Below is a small trained network, with its code and all its weights. Each question gives an input and a class and asks what happens when units are switched off, that is, made to give their printed mean instead of their output.

import numpy as np


def w(rows, s, z=0):
    codes = np.array(rows[::2]) - 128.0
    scale = np.full(codes.shape[1], s)
    scale[-1] = z or s
    return codes * scale


def norm(h):
    return h / np.sqrt((h * h).mean(-1, keepdims=True) + 1e-5)


def f(y):
    return y / 2 * (1 + np.tanh(0.7978845608 * (y + 0.044715 * y**3)))


def log_softmax(a):
    a = a - a.max(-1, keepdims=True)
    return a - np.log(np.exp(a).sum(-1, keepdims=True))


def net(x, mask):
    res = np.array(x, float).reshape(1, 3) / 4 @ E
    u = 0
    for l in range(4):
        y = f(norm(res) @ A[l][:, :-1].T + A[l][:, -1])
        res = res + np.where(mask[u : u + 7], y, B[l][:, -1]) @ B[l][:, :-1]
        u += 7
    return log_softmax(norm(res)[-1] @ U[:, :-1].T + U[:, -1])


A, B = {}, {}
E = w([
[160,210,159,235,183,82,37,95,146,29],'x0',
[187,255,138,17,96,112,140,136,54,79],'x1',
[244,124,72,148,88,45,150,237,172,97],'x2',
],0.0076)
A[0] = w([
[126,110,114,65,127,134,129,135,110,145,37],'0.n0',
[82,81,159,113,120,150,123,80,128,142,90],'0.n1',
[161,191,118,131,133,120,126,131,117,124,110],'0.n2',
[142,84,119,8,113,126,153,154,124,146,55],'0.n3',
[115,118,120,33,122,140,161,140,111,151,5],'0.n4',
[73,95,123,120,128,152,111,107,104,138,100],'0.n5',
[156,29,118,214,124,109,149,183,154,138,98],'0.n6',
],0.014,0.0033)
B[0] = w([
[191,137,203,75,121,185,162,53,190,93,167],'0.n0',
[76,179,109,168,193,151,181,149,101,183,189],'0.n1',
[127,175,161,171,154,104,102,232,121,88,186],'0.n2',
[151,67,201,49,67,194,187,229,67,155,231],'0.n3',
[82,122,185,26,2,165,154,47,158,122,204],'0.n4',
[99,136,100,151,208,135,184,151,86,142,176],'0.n5',
[221,30,31,191,50,70,20,71,231,124,252],'0.n6',
],0.0096,0.011)
A[1] = w([
[125,139,173,3,71,154,139,80,118,120,14],'1.n0',
[151,108,165,121,102,123,94,182,90,88,159],'1.n1',
[95,156,121,60,131,122,128,62,156,105,33],'1.n2',
[103,101,160,64,107,83,182,110,161,129,4],'1.n3',
[163,204,139,98,123,109,105,119,121,79,115],'1.n4',
[169,120,97,73,82,114,193,178,123,158,158],'1.n5',
[135,103,159,71,122,136,161,111,153,118,35],'1.n6',
],0.019,0.0023)
B[1] = w([
[138,135,147,151,23,183,191,250,44,211,254],'1.n0',
[113,155,151,107,198,143,151,68,180,100,205],'1.n1',
[76,109,131,169,206,59,161,159,182,102,143],'1.n2',
[184,144,180,129,81,171,161,70,101,75,185],'1.n3',
[131,156,191,94,41,98,97,96,107,83,198],'1.n4',
[141,116,132,95,198,155,194,159,209,152,222],'1.n5',
[117,112,134,122,66,181,153,147,80,97,186],'1.n6',
],0.015)
A[2] = w([
[160,179,116,58,128,149,76,122,93,197,52],'2.n0',
[100,199,112,160,183,92,207,196,169,143,133],'2.n1',
[18,193,84,136,227,179,171,38,75,175,3],'2.n2',
[62,131,116,139,191,158,154,69,85,147,37],'2.n3',
[131,164,52,35,251,182,83,193,25,146,42],'2.n4',
[178,160,94,103,155,107,69,110,107,196,10],'2.n5',
[109,222,140,160,124,100,97,146,13,60,205],'2.n6',
],0.012,0.0017)
B[2] = w([
[195,85,220,190,46,163,118,96,109,125,126],'2.n0',
[88,143,80,98,219,127,112,104,165,120,175],'2.n1',
[158,60,219,109,244,152,101,97,7,100,232],'2.n2',
[149,95,184,137,184,163,108,112,63,107,184],'2.n3',
[125,114,107,201,131,159,132,63,108,134,154],'2.n4',
[181,39,227,110,70,137,93,184,113,156,132],'2.n5',
[63,191,138,125,43,33,85,54,110,182,255],'2.n6',
],0.012,0.0073)
A[3] = w([
[79,134,89,104,99,186,86,81,80,99,7],'3.n0',
[128,82,80,252,103,61,148,189,141,150,192],'3.n1',
[132,21,89,130,132,146,158,165,113,190,10],'3.n2',
[140,16,29,215,82,101,59,92,169,133,70],'3.n3',
[122,160,90,150,187,123,105,119,60,120,138],'3.n4',
[162,133,119,77,111,169,40,228,80,146,108],'3.n5',
[84,151,166,181,141,88,130,180,7,197,122],'3.n6',
],0.013,0.0014)
B[3] = w([
[179,130,106,171,155,91,174,182,127,2,137],'3.n0',
[119,57,99,89,99,107,87,120,148,150,190],'3.n1',
[139,247,157,197,63,146,105,121,54,91,190],'3.n2',
[218,91,37,190,90,153,95,119,158,173,250],'3.n3',
[131,78,120,127,73,149,130,77,103,51,149],'3.n4',
[130,133,131,148,144,162,155,99,115,165,149],'3.n5',
[97,74,43,109,212,84,82,153,158,110,176],'3.n6',
],0.013,0.015)
U = w([
[207,57,47,197,82,115,72,103,183,158,189],'0',
[32,127,84,119,126,79,136,205,117,191,1],'1',
[160,138,133,76,208,120,185,153,237,107,36],'2',
[121,128,183,99,52,225,254,202,84,177,173],'3',
[108,64,172,156,221,147,111,63,30,99,149],'4',
[89,203,185,114,82,21,79,61,140,83,192],'5',
],0.012,0.0042)

Each question gives the input, the list of numbers given to net, and the class t.
The units are the neurons (one row each of A and B). Each row of codes is followed by its name. A weight is (code - 128) times the scale printed after its matrix; where a second scale follows, it is the last column's (A, B and U).
mask holds one flag per neuron, layer by layer. A switched-off neuron (its flag False) gives its mean, the last column of its row in B, instead of its output. The means were averaged over made-up inputs and are rounded, as every weight is.
A unit's drop is (log p(t) with every unit on - log p(t) with that unit switched off) / (log p(t) with every unit on - log p(t) with every unit switched off).
The circuit of an input: a set's keep is (log p(t) with only the set's units on - log p(t) with every unit switched off) / (log p(t) with every unit on - log p(t) with every unit switched off). Starting from the 12 units with the biggest drops (on a tie, the unit counted first), units are removed one at a time, each time the one whose removal leaves the highest keep (on an exact tie, the one counted first), for as long as the keep stays at least 0.8.
circuit, biggest first: the units of the circuit, biggest drop first
unit that matters most: the unit with the biggest drop
k most important neurons: the k neurons with the biggest drops, biggest first
top k neurons in layer l: the k neurons of layer l with the biggest drops, biggest first
drop when u is switched off: that unit's drop, to one decimal
input [-4,-4,-4], class 4: unit that matters most	0.n1
input [-6,-5,1], class 0: top 3 neurons in layer 0	[0.n6; 0.n1; 0.n5]
input [-7,-5,6], class 0: 2 most important neurons	[0.n6; 1.n0]
input [2,-3,-2], class 4: 2 most important neurons	[0.n1; 1.n0]
input [-3,0,8], class 2: circuit, biggest first	[1.n5; 1.n0]
input [5,0,7], class 0: 2 most important neurons	[0.n6; 0.n3]
input [0,-4,-2], class 0: 2 most important neurons	[0.n6; 1.n1]
input [-1,2,-6], class 4: 2 most important neurons	[0.n1; 0.n5]
input [7,-2,-2], class 5: 2 most important neurons	[0.n6; 0.n3]
input [-3,-6,-3], class 4: 2 most important neurons	[0.n1; 0.n5]
input [0,4,-7], class 1: 4 most important neurons	[1.n0; 0.n3; 3.n6; 0.n4]
input [-3,-2,2], class 0: 3 most important neurons	[0.n6; 1.n0; 2.n2]
input [1,5,-7], class 1: 3 most important neurons	[0.n3; 1.n0; 1.n1]
input [-4,-3,4], class 0: circuit, biggest first	[0.n6]
input [1,3,1], class 5: drop when 0.n3 is switched off	0.3
input [-1,-4,0], class 0: drop when 0.n6 is switched off	1.3
input [2,6,-3], class 5: drop when 0.n3 is switched off	0.3
